q_230: -7.9	16.9	25.6	13.2	-14.3	-14.2	42.4	52.4	-2.7	12.1	89.0	5.0	-20.9	-8.5	28.4	-24.7	-5.8	65.5	24.6
q_502: -3.0	8.0	47.5	-7.7	-10.4	-65.3	59.4	47.5	7.8	26.0	14.9	50.0	-10.4	-22.6	48.2	-23.6	-28.5	11.6	47.6
q_998: -2.7	-13.3	43.5	3.0	-9.9	-19.1	61.6	42.1	-13.9	56.9	40.9	18.6	-7.1	-8.5	37.5	-13.7	-28.5	5.1	25.1
q_779: -7.9	-25.5	25.6	13.2	-14.3	-14.2	42.4	52.4	-2.7	12.1	89.0	5.0	-20.9	-8.5	28.4	-24.7	-5.8	65.5	24.6
q_153: 25.7	-42.3	14.1	2.6	9.9	-43.6	4.3	44.9	-9.8	25.5	46.1	-22.9	37.5	7.1	27.7	3.9	-58.4	28.2	22.2
find: -7.9	16.9	25.6	13.2	-14.3	-14.2	42.4	52.4	-2.7	12.1	89.0	5.0	-20.9	-8.5	28.4	-24.7	-5.8	65.5	24.6 -> q_230
key -> tag
8.0 -> q_401
-25.5 -> q_810
-25.6 -> q_377
52.4 -> q_518
16.9 -> q_933
join q_779 1:  -> q_810
find: -3.0	8.0	47.5	-7.7	-10.4	-65.3	59.4	47.5	7.8	26.0	14.9	50.0	-10.4	-22.6	48.2	-23.6	-28.5	11.6	47.6 -> q_502
find: 25.7	-42.3	14.1	2.6	9.9	-43.6	4.3	44.9	-9.8	25.5	46.1	-22.9	37.5	7.1	27.7	3.9	-58.4	28.2	22.2 -> q_153
find: -7.9	16.9	25.6	13.2	-14.3	-14.2	42.5	52.4	-2.6	12.1	88.9	5.0	-20.9	-8.6	28.4	-24.7	-5.9	65.4	24.6 -> q_230
find: -7.9	-25.6	25.6	13.2	-14.3	-14.1	42.4	52.4	-2.7	12.2	89.0	5.0	-20.9	-8.5	28.5	-24.7	-5.8	65.5	24.6 -> q_779

q_78: -49.0	52.3	33.0	-17.1	82.5	-3.2	60.9
q_578: 19.9	-16.6	-11.0	8.8	-30.2	-4.3	-33.0
q_396: 24.7	-34.2	-8.1	21.4	-43.8	-0.6	-46.4
q_193: -24.1	36.5	8.2	-17.9	45.2	3.8	47.4
q_801: -64.1	47.4	42.8	-20.8	89.5	-4.1	69.4
q_958: -0.8	11.3	-3.1	1.5	7.5	-2.9	0.8
q_609: 66.4	-61.2	-57.3	20.3	-98.5	10.9	-68.0
q_659: -12.4	9.0	19.9	-4.5	25.6	4.6	10.6
q_862: 6.5	3.2	-14.5	-1.1	-18.5	-4.4	-9.5
q_14: -24.1	36.5	8.2	-17.9	-21.9	3.8	47.4
q_826: -37.9	31.8	26.9	-9.9	53.0	-14.9	33.9
q_226: 12.7	9.4	-11.0	-1.9	-14.3	-12.6	2.2
key -> tag
10.6 -> q_646
-16.6 -> q_117
52.3 -> q_195
8.9 -> q_686
10.5 -> q_866
52.2 -> q_54
9.0 -> q_441
4.6 -> q_43
join q_659 1:  -> q_441
find: 24.7	-34.2	-8.1	21.4	-43.7	-0.4	-46.5 -> q_396

q_550: 50.4	-27.2	-41.1	-55.7	34.9	-14.5	3.0	56.9	40.6	-77.9	-28.8	18.8	-5.4	42.2	17.2	-86.5	18.8	58.2	17.1	65.0
q_535: 50.5	-29.5	-38.2	-57.2	23.8	-16.9	-13.8	37.0	30.5	-55.0	-17.2	29.2	11.2	44.7	23.9	-71.1	13.7	31.8	19.6	47.9
q_447: 28.6	-15.6	-31.1	-45.0	10.5	-2.7	-4.1	10.7	12.7	-48.7	8.8	10.6	19.1	13.9	18.9	-36.4	-0.3	17.4	14.3	11.1
q_591: 50.6	-33.2	-31.6	-51.4	27.7	-12.0	-16.8	36.8	24.6	-57.6	-11.7	30.1	0.3	31.4	20.5	-74.7	14.5	50.8	24.7	47.1
q_997: 41.3	-15.3	-54.5	-55.5	23.5	-17.3	-6.6	22.3	17.8	-43.2	3.6	30.5	7.8	16.1	20.3	-48.2	-0.8	26.2	5.8	35.0
q_800: 49.1	-22.6	-49.2	-65.1	35.1	-13.1	7.8	56.5	33.4	-77.1	-21.0	17.9	8.6	33.4	24.2	-83.0	22.9	33.9	11.6	66.8
q_725: 44.9	-21.7	-24.9	-50.4	15.8	-16.1	-11.8	15.8	19.0	-44.6	11.6	14.6	4.1	29.2	22.4	-43.1	16.4	22.5	3.4	31.9
q_93: 38.6	-16.7	-33.3	-53.6	24.1	-4.3	-17.5	29.4	21.6	-59.5	-11.0	18.8	12.2	31.2	21.9	-48.8	11.9	26.8	2.4	41.4
q_126: 43.0	-13.2	-16.1	-58.0	1.4	-6.9	-9.3	15.6	10.3	-31.0	4.4	21.1	-5.5	20.6	18.0	-24.3	7.3	24.3	-3.5	11.7
Table of tags by key:
50.7 -> q_949
15.6 -> q_247
36.9 -> q_167
-51.4 -> q_528
36.8 -> q_564
15.5 -> q_127
50.8 -> q_685
join q_591 7:  -> q_564
find: 50.5	-29.5	-38.2	-57.2 -> q_535
find: -16.9	-13.8	37.0	30.5	-55.0	-17.2	29.2 -> q_535

q_821: -91.9	-27.7	26.4	-14.5	7.6
q_371: 38.7	56.0	-54.9	-38.7	-67.0
q_269: 20.1	56.3	6.2	35.0	64.1
q_227: -39.0	6.0	43.2	2.0	-10.3
q_289: 74.9	66.2	-34.7	64.6	-50.9
q_681: 43.2	1.9	19.5	47.2	-34.4
q_532: -20.1	26.5	-62.4	48.4	-14.7
q_610: -63.2	-68.5	31.1	-43.4	64.0
q_606: 22.7	-7.3	10.6	-2.0	51.7
q_501: 31.9	97.8	-35.9	12.7	-2.2
find: -43.4	64.0 -> q_610
find: 43.2	2.0 -> q_227
find: -27.7	26.4	-14.5	7.6 -> q_821

